Below are the code and all the weights of a small trained network. Each question names an input and a class and asks about switching units off, where a switched-off unit gives its printed mean instead of its output.

import numpy as np


def w(rows, s, z=0):
    codes = np.array(rows[::2]) - 128.0
    scale = np.full(codes.shape[1], s)
    scale[-1] = z or s
    return codes * scale


def f(y):
    return y / 2 * (1 + np.tanh(0.7978845608 * (y + 0.044715 * y**3)))


def log_softmax(a):
    a = a - a.max(-1, keepdims=True)
    return a - np.log(np.exp(a).sum(-1, keepdims=True))


def net(x, mask):
    res = np.array(x, float).reshape(1, 2) / 4 @ E
    y = f(res @ A[0][:, :-1].T + A[0][:, -1])
    res = res + np.where(mask, y, B[0][:, -1]) @ B[0][:, :-1]
    return log_softmax(res[-1] @ U[:, :-1].T + U[:, -1])


A, B = {}, {}
E = w([
[102,255,244,126,68],'x0',
[79,160,60,250,100],'x1',
],0.0088)
A[0] = w([
[188,122,158,60,165,48],'n1',
[191,38,28,127,204,36],'n2',
[162,109,153,46,163,56],'n3',
[79,160,64,149,108,44],'n4',
[97,148,73,198,84,61],'n5',
[88,139,111,255,77,255],'n6',
[231,107,173,5,155,163],'n7',
[111,219,234,137,48,31],'n8',
[104,168,65,221,145,70],'n9',
],0.0092,0.0075)
B[0] = w([
[50,110,153,120,78,157],'n1',
[114,186,92,65,155,217],'n2',
[74,117,156,131,92,161],'n3',
[5,126,176,104,91,136],'n4',
[89,104,150,120,92,159],'n5',
[155,122,134,132,103,254],'n6',
[149,110,146,148,91,249],'n7',
[111,183,91,88,151,209],'n8',
[107,112,158,126,90,171],'n9',
],0.024,0.0099)
U = w([
[115,178,96,95,143,106],'0',
[107,99,155,147,89,103],'1',
[251,123,121,173,136,245],'2',
[112,122,127,156,141,87],'3',
],0.029,0.013)

Each question gives the input, the list of numbers given to net, and the class t.
The units are the neurons (one row each of A and B). Each row of codes is followed by its name. A weight is (code - 128) times the scale printed after its matrix; where a second scale follows, it is the last column's (A, B and U).
mask holds one flag per neuron, in row order. A switched-off neuron (its flag False) gives its mean, the last column of its row in B, instead of its output. The means were averaged over made-up inputs and are rounded, as every weight is.
A unit's drop is (log p(t) with every unit on - log p(t) with that unit switched off) / (log p(t) with every unit on - log p(t) with every unit switched off).
unit that matters most: the unit with the biggest drop
k most important neurons: the k neurons with the biggest drops, biggest first
drop when u is switched off: that unit's drop, to one decimal
input [-6,-8], class 1: unit that matters most : n7
input [6,-8], class 1: 3 most important neurons : [n7 n2 n1]
input [3,-3], class 2: 2 most important neurons : [n2 n4]
input [-6,-7], class 1: 2 most important neurons : [n7 n8]
input [4,-5], class 1: 2 most important neurons : [n2 n7]
input [0,3], class 2: 2 most important neurons : [n1 n3]
input [-1,3], class 2: 2 most important neurons : [n1 n3]
input [-5,-6], class 1: drop when n3 is switched off : 1.2
input [-4,-7], class 1: drop when n7 is switched off : 0.2
input [-2,2], class 2: drop when n9 is switched off : 0.0
input [1,-3], class 2: drop when n9 is switched off : 0.1
